In the rows, 128 means zero.
Each row of numbers belongs to one of the objects below and depends on some of the facts about them. Some rows are named. Which object is each other row?

There are 4 kinds of fact about the objects: ρ, η, Δ, Φ.
ρ: points at; η: belongs to class; Δ: hangs directly under; Φ: uses
baklil ρ skefla; baklil ρ plibrul; baklil ρ sineve; baklil ρ bredru; boplal ρ kastuzen; boplal ρ dava; brabro ρ revo
brabro ρ soklubron; brapum ρ vosti; brapum ρ sobero; brapum ρ flumo; dival ρ skufuvi; dostidrir ρ kludos; dostidrir ρ skitu
dostidrir ρ dovek; dostiflek ρ zuzin; dostiflek ρ nudrel; dostiflek ρ storon; drarugam ρ gragrik; drarugam ρ kastuzen; fliklom ρ skefla
fliklom ρ vome; fliklom ρ skeplil; fliklom ρ nifla; fliklom ρ tregus; fliklom ρ triskol; flusa ρ skufuvi; flusa ρ gedran
flusa ρ pogim; flusor ρ zuzin; flusor ρ triskol; gresunim ρ ravu; gresunim ρ losupak; gresunim ρ storon; klagrer ρ vosti
klagrer ρ luzol; klagrer ρ mufak; klagrer ρ dovek; klamatril ρ brestos; klamatril ρ triskol; klostur ρ visi; klostur ρ klusker
muduk ρ gragrik; nida ρ brestos; nida ρ kludos; nomiku ρ veno; nomiku ρ skeplil; nomiku ρ dava; nomiku ρ tates
nomiku ρ fluskir; noplu ρ sufas; pestol ρ kastuzen; pestol ρ fluneskir; pestol ρ drotrel; plitor ρ gedran; plitor ρ migris
plitor ρ siplekan; plitor ρ logros; plitor ρ drotrel; plovidre ρ bola; plubrel ρ kludos; ranos ρ plibrul; ranos ρ floskapun
ranos ρ revo; ranos ρ skufer; rifer ρ vosti; rifer ρ veno; rifer ρ groplir; rifer ρ nefle; rifer ρ tates
roklan ρ gragrik; roklan ρ lamal; sabrustel ρ ploplem; sabrustel ρ pofo; sabrustel ρ triskol; sabrustel ρ kenel; skiplus ρ supa
skiplus ρ vogo; skira ρ trobir; skira ρ tiska; skira ρ brebra; skira ρ revo; skiskul ρ mefos; skiskul ρ tosol
skiskul ρ losupak; skiskul ρ skitu; tanen ρ rastege; trabres ρ tiska; trabres ρ stukem; trabres ρ soskek; trisko ρ mefos
trisko ρ tretri; trisko ρ vogo; trofel ρ brubik; trofel ρ veno; trofel ρ skufer; trofel ρ flonam; trofel ρ fluneskir
trofel ρ drotrel; baklil η a; bamas η a; bola η d; boplal η a; bosko η a; brabro η a
brapum η d; bredru η c; brubik η a; danon η a; dava η c; dival η d; dostidrir η b
dostiflek η a; drarugam η a; drotrel η a; fedre η a; fliklom η c; flonam η b; floskapun η c
floso η e; flumo η b; gedran η d; gragrik η a; gresunim η a; groplir η a; grugor η a
guflom η a; kastuzen η b; kenel η e; klagrer η a; klavas η c; klostur η a; kludos η a
klusker η e; lamal η e; leskobuk η a; losupak η c; luzol η a; mefos η c; migris η b
mobri η e; muduk η b; mufak η b; nefle η a; neflem η d; nerazor η a; nida η b
nifla η e; nomiku η a; noplu η b; nudrel η e; nuklok η d; pedregri η e; pesku η b
pestol η a; plitor η b; ploplem η c; ploskis η b; plotrin η b; plovidre η a; plubrel η c
pofo η c; ranos η b; rastege η d; ravu η a; reguk η d; revo η d; rifer η c
sabrustel η a; sineve η a; siplekan η a; skefla η c; skifal η a; skiplus η c; skira η a
skiskul η e; skitu η a; skufer η e; skufuvi η a; soklubron η a; soskek η a; stogitre η a
supa η b; tanen η c; tiska η c; togren η c; tosol η a; trabres η a; tratabrus η b
tregus η a; tretri η b; trisko η b; triskol η e; trizimor η a; trobir η e; trofel η d
troplu η d; veno η b; vome η a; zapel η b; zemel η a; baklil Δ kizum; bamas Δ brebra
bola Δ pleklik; boplal Δ skeplil; bosko Δ nopon; brabro Δ tates; brapum Δ fluneskir; bredru Δ storon; brestos Δ roklan
brubik Δ dodus; danon Δ klamatril; dava Δ dovek; dival Δ skefe; dodus Δ maro; dostidrir Δ pleklik; dostiflek Δ plibrul
drarugam Δ klamatril; drotrel Δ tates; fedre Δ pleklik; fliklom Δ pleklik; flonam Δ pitram; floskapun Δ plivul; floso Δ plivul
flumo Δ pogim; fluneskir Δ pafe; flusa Δ skefe; fluskir Δ kizum; flusor Δ pafe; gedran Δ storon; gragrik Δ pogim
gresunim Δ vogo; groplir Δ flusor; grostel Δ vogo; grugor Δ trovim; guflom Δ pleklik; kadras Δ skefe; kastuzen Δ storon
kenel Δ storon; klagrer Δ zuzin; klamatril Δ grostel; klaraskes Δ brebra; klavas Δ fluneskir; klostur Δ dodus; kludos Δ logros
klusker Δ kadras; lamal Δ flusa; leskobuk Δ dovek; logros Δ nusur; losupak Δ kadras; luzol Δ pitram; mefos Δ kizum
migris Δ vetri; mobri Δ grostel; muduk Δ fluskir; mufak Δ vosti; nefle Δ dodus; neflem Δ grostel; nerazor Δ trovim
nida Δ visi; nifla Δ vapir; nomiku Δ brebra; noplu Δ sini; nopon Δ nusur; nudrel Δ skeplil; nuklok Δ fluneskir
pedregri Δ vetri; pesku Δ vogo; pestol Δ vogo; pitram Δ vetri; plibrul Δ pafe; plitor Δ sufas; plivul Δ balipa
ploplem Δ vosti; ploskis Δ brebra; plotrin Δ klamatril; plovidre Δ klamatril; plubrel Δ fluskir; pofo Δ fluneskir; pogim Δ pafe
ranos Δ traridom; rastege Δ balipa; ravu Δ plibrul; reguk Δ klaraskes; revo Δ vosti; rifer Δ stukem; ruska Δ dovek
sabrustel Δ fluneskir; sineve Δ visi; sini Δ kizum; siplekan Δ nopon; skefla Δ trovim; skeplil Δ maro; skifal Δ dovek
skiplus Δ dodus; skira Δ visi; skiskul Δ flusor; skitu Δ balipa; skufer Δ pitram; skufuvi Δ klaraskes; sobero Δ storon
soklubron Δ pafe; soskek Δ pogim; sotaflem Δ brebra; stogitre Δ plibrul; stukem Δ trovim; sufas Δ vapir; supa Δ flusor
tanen Δ plibrul; tates Δ vapir; tiska Δ logros; togren Δ balipa; tosol Δ trovim; trabres Δ dodus; traridom Δ balipa
tratabrus Δ dovek; tregus Δ grostel; tretri Δ visi; trisko Δ plivul; triskol Δ klaraskes; trizimor Δ skovogum; trobir Δ flusor
trofel Δ trovim; troplu Δ zuzin; veno Δ ruska; vetri Δ dovek; visi Δ maro; vome Δ visi; vosti Δ skefe
zapel Δ nopon; zemel Δ skovogum; zuzin Δ dovek; bamas Φ pafe; boplal Φ maro; bosko Φ traridom; brabro Φ brestos
brapum Φ vosti; danon Φ dava; dava Φ stogitre; dodus Φ troplu; dostiflek Φ flusa; drarugam Φ klavas; fedre Φ noplu
fliklom Φ supa; flonam Φ fluneskir; floskapun Φ ranos; flumo Φ klostur; flusor Φ trabres; gedran Φ tregus; gresunim Φ skovogum
groplir Φ storon; grostel Φ visi; kadras Φ fedre; kastuzen Φ vogo; kenel Φ nudrel; klagrer Φ sineve; klavas Φ kenel
klostur Φ trisko; kludos Φ dodus; luzol Φ floso; maro Φ flonam; migris Φ nefle; mufak Φ vetri; nefle Φ dival
nomiku Φ sini; noplu Φ kastuzen; nopon Φ ruska; nudrel Φ pitram; nusur Φ tates; pedregri Φ danon; pestol Φ lamal
pitram Φ grostel; pleklik Φ brabro; plivul Φ skefla; ploplem Φ kizum; plotrin Φ klamatril; plubrel Φ skiplus; pofo Φ plivul
pogim Φ drarugam; rastege Φ groplir; ravu Φ togren; reguk Φ skeplil; ruska Φ stukem; siplekan Φ plubrel; skefla Φ pedregri
skifal Φ gragrik; skiplus Φ tosol; skira Φ trofel; skufuvi Φ klaraskes; soskek Φ logros; sotaflem Φ tanen; stogitre Φ klusker
storon Φ soskek; stukem Φ pesku; tanen Φ mobri; togren Φ plovidre; tosol Φ skifal; traridom Φ dostiflek; tregus Φ baklil
tretri Φ muduk; trizimor Φ skiskul; trofel Φ trizimor; troplu Φ bosko; vapir Φ zuzin; visi Φ nomiku; vogo Φ nifla
zapel Φ ravu

Some rows with their names:
stukem: [147 128 171  82  82 142 115 111  94 137 106 117 130 136 101 156 127 139
 129 118 137 112 141 190  85 146 124 145 175 112 122]
ruska: [157 119 169  82  93 148  99 110  83 152 120 121 133 153 101 167 134 148
 127 124 146 112 126 178  87 149 127 150 184 118 121]
veno: [148 106 202  77  87 150 114  75  90 165 150 127 111 136 135 141 128 126
 119 122 174  94 134 169  93 138 133 133 162 131 113]
baklil: [154 117 178 102 164 124 176  41 102 130 133 161 127  92 160 137 109 114
  64 145 210 117 100 163 124 134 141 108 170 125 143]
tosol: [155 120 179  98 121 120 143  78  84 130 106 137 115 112 187 162 125 104
  85 130 204 149 124 189 120 145 127 134 145 103 134]
skifal: [160 114 170  95 128 124 131  76  76 137 111 136 118 126 188 171 128 113
  88 131 208 151 113 185 121 149 130 138 149 107 127]
gragrik: [179 118 172  94 105 125 163  61 108 144 118 145 132 131 195 168 114  79
  73 137 181 142 119 210 138 152 124 115 158 103 124]
muduk: [167 113 203  86  73 173 147  52 105 168 146 129 113 139 135 144 124 106
 105 131 144  93 139 186 111 135 133 107 160 122 104]
groplir: [150 114 166  81 109 100 141  75  96 128 113 146 124 108 180 163 120  99
  89 131 200 146 124 195 123 155 126 132 146 109 140]
sobero: [139 128 194  92  93 131 119  99 102 141 127 142 119 137 108 155 121 149
 109 121 164 107 146 193  82 126 125 143 177 114 109]
plovidre: [163 127 164  83 129 154 173  81  84 142 104 152 122 110 178 150 104  98
  79 131 204 131 116 193 134 145 130 116 150  94 161]
pitram: [149 114 193  86 107 148  92  91  90 158 143 145 114 158 106 169 128 160
 109 125 173 103 127 181  85 123 132 148 189 124 100]
zuzin: [155 107 203  79 107 159 113  87 107 174 147 146 125 169 123 161 119 140
 105 112 165 104 126 200  94 109 133 135 193 113 107]
lamal: [176 136 186  98 128 139 159  85  99 116 122 163 121 138 160 169 120  99
 103 122 162 120 120 174 125 127 147 115 168  98 125]
brubik: [149 118 186 112 125 111 154  72  88 112 105 120 117 101 185 158 131  99
  84 127 189 152 132 177 110 135 133 132 142 109 120]
visi: [136 132 223 110  97 125 134  88 114 124 123 115 111 123 120 147 137 129
 104 110 139 115 162 184  66 101 134 141 167 114  72]
skufuvi: [135 126 161  98 120 111 130  74  75 105 103 128 105  94 167 167 129 125
  93 137 210 147 124 175 113 159 127 142 140 107 138]
nefle: [151 117 179 105 118 116 153  78  84 116  96 108 121 104 192 162 135  93
  92 122 179 160 137 184 110 141 130 140 140 102 122]
fedre: [153 123 175 102 129 116 151  70  86 124 113 136 120 110 176 157 122 113
  83 135 210 145 119 179 120 150 130 129 147 112 134]

Which object is each row?
No name comes twice in this set of rows, the named rows included.
[167 105 192  80 102 163 103 106  93 184 138 146 130 176 128 165 123 137
 110 114 158 106 126 198  90 114 127 146 190 117 100] => vetri
[137 118 189 110 140 114 164  48  95 109 114 135 108  89 180 150 127 109
  71 132 198 138 127 172 108 131 141 125 144 111 112] => klostur
[140 128 247 111 107 129 145  80 130 152 146 151 107 144 141 138 116 126
  80 104 161  98 168 206  76  67 131 130 172 107  63] => skeplil
[153 125 220  96 108 138 132  91 120 161 146 163 113 152 125 142 111 133
  86 117 172  91 149 208  87  98 127 133 185 108  93] => kizum
[169 115 150  91 133 133 184  70  82 126  88 105 153  89 166 143 129  83
  96 133 149 150 106 156 115 159 143 130 149 118 145] => trabres
[149 135 201 106 120 126 146  79  97  98 118 147 104 125 159 171 133 110
 111 117 165 131 135 164 113 124 152 129 151  98 116] => nudrel
[153 133 189  95 121 129 141  80  91 104 123 156 102 132 158 177 122 114
 115 118 177 129 125 173 122 129 147 126 153  98 129] => kenel
[147 121 188  74 103 154 141  95 110 156 128 150 134 130 102 143 109 135
 104 122 143  87 139 191  83 117 136 131 186 117 118] => flusa
[150 145 164 103 112 154 159  58  81 120 107 147  95 108 167 174 115 121
  71 149 209 137 118 191 137 156 126 113 152  89 145] => drarugam
[114 130 183  77  70  92  96  86 116 126 141 157 108 121  93 160 120 155
 120 131 172  97 148 198  76 144 123 142 175 120 106] => pogim
[150 116 168 121 122  95 131  71  72 112  94 141 103 100 156 163 145 125
  87 148 215 148 117 186 117 170 131 139 132 122 135] => kludos

Now the same objects, written a new way:
Named rows:
vapir: [115 152 113 134 133 100 115 130 120 116 109 140 120  89 148  92 153 134
 143 155 138  73 146 121 135 129 123  86]
muduk: [141 165 176 107  83  95 120 170 110 137 121 132  79  96 127  89 170 139
 132 181 134  63 133  79 134 119 129  83]
bosko: [ 94 150 138 131 138 136  86 139  88  72 105 117 117  89 184 104 148 139
 147 185 116  76 169 118 138 143 136  85]
klavas: [ 77 143  76 100 135 115 150 123  89 193 135 155 173  92 154  95 146  92
 131 151 118  86 173 154 177 110 149  85]
luzol: [108 155 139 106 120  94 110 129  98 140 125 141 109  87 176 104 162 140
 147 161  85  71 145 126 112 115 119  89]
zemel: [120 164 160 107  90 106 135 169 125 154 127 133 106  96 141 100 164 129
 129 175 130  72 143  97 157 114 152  83]
fedre: [108 156 134 125 129 111 105 130 106 121 112 133 110  91 170  91 156 136
 157 163 118  75 161 128 133 133 128  89]
storon: [112 147 122 135 130 101 113 125 127 109 108 135 126  86 161  97 151 139
 145 160 136  71 146 128 143 134 114  83]
kastuzen: [129 156 147 124 123 112  99 122  97  91 110 123  86  92 159  92 164 146
 163 165 113  61 138 110 130 149 101  86]
balipa: [128 159 146 117  98  97 139 166 140 140 122 134 117  95 121 103 159 130
 120 175 141  69 132  98 144 111 145  78]
rastege: [ 97 181 131  90 105 126  96 145 106 188 135 149 119 103 218 113 161 140
 171 144  53  87 219 144 149 144 157  89]
siplekan: [116 156 127 123 130 116 110 126 102 130 117 131 107  94 160  97 159 134
 155 160 104  72 156 126 133 129 123  90]
plotrin: [113 150 156 119  83 105 100 136 105 115  91 128  84  95 164  75 155 147
 174 157 141  69 142  93 135 127  99  90]
kludos: [108 157 142 121 121 106 104 127 113 129 119 132 117  89 181 101 152 138
 153 170 115  70 156 127 148 142 117  85]
pesku: [134 161 179 103  70 101 126 169 126 135 111 126  82  96 129  87 165 139
 144 180 145  66 128  76 147 119 124  83]
zapel: [130 158 152 119 113 100  94 133  96 111 102 136  88  91 156  79 164 145
 162 156 140  71 143 107 140 146 107  92]
trofel: [ 95 184 121  95 109 119  96 147  73 185 135 153 105 106 200 115 157 135
 166 155  47  86 231 145 116 154 154  96]
skira: [121 161 133 131 133 115 106 144  92 136 106 141 107  90 151 101 157 125
 162 155 150  77 181 132 138 129 134  96]
dava: [ 88 159  82 125 105 108 171 107 137 202 167 154 153  86 152 107 147 128
 167 168  71  80 165 193  88  44 165  84]

Rows to name:
No name comes twice in this set of rows, the named rows included.
[144 168 192 117  87  91 114 180 114 138 112 134  84  94 140  99 170 134
 135 190 158  61 142  96 163 128 132  83] => nida
[101 145 118 143 153 129  90 142 104  59 100 115 126  88 163 104 144 141
 137 177 132  74 159 118 134 138 131  82] => traridom
[ 76 152  90 113 110 115 164 119 117 165 152 146 167  87 154 101 140 113
 146 173 117  82 181 173 145 101 163  85] => pofo
[133 165 153 107  90 109 141 163 129 158 135 126 104  99 138 113 169 126
 132 183  95  66 136  99 146 111 142  76] => drotrel
[136 158 164 122 121 101  84 135 109 117 101 134  90  89 169  87 167 142
 159 168 144  65 140 124 167 142 103  88] => tretri
[106 160 134 115 108 105 113 109  92 119 127 133 110  92 165  89 159 135
 154 175 111  72 156 122 141 152 123  87] => groplir
[124 166 155  99  82 115 141 152 125 141 138 126 105  97 132 101 172 127
 128 190 109  69 138  94 158 128 148  77] => gragrik
[ 68 148  86 130 136 118 142 133 107 167 135 141 171  87 166 109 132 112
 137 180 105  85 182 170 139  80 161  81] => plubrel
[115 193 153  68  78 134 131 177 127 202 155 142 112 107 179 131 170 128
 152 158  53  83 210 115 170 133 178  80] => revo
[131 149 117 122 161  97 109 131 106 156  98 151 126  92 153  98 160 118
 141 135 143  68 141 124 174 142  96  92] => visi
[106 145 138 116  86 106 123 131 116 133 112 133 107  92 165 102 145 133
 172 163 120  72 168 115 135 123 107  85] => tregus
[103 156 139 113 106 104 108 117 102 115 122 138 118  90 168  84 160 133
 156 166 136  74 158 124 154 154 129  86] => ravu
[ 73 150  90 139 151 129 130 138 104 170 125 143 166  88 169 113 136 110
 141 183 114  87 183 181 152  76 165  85] => skiplus

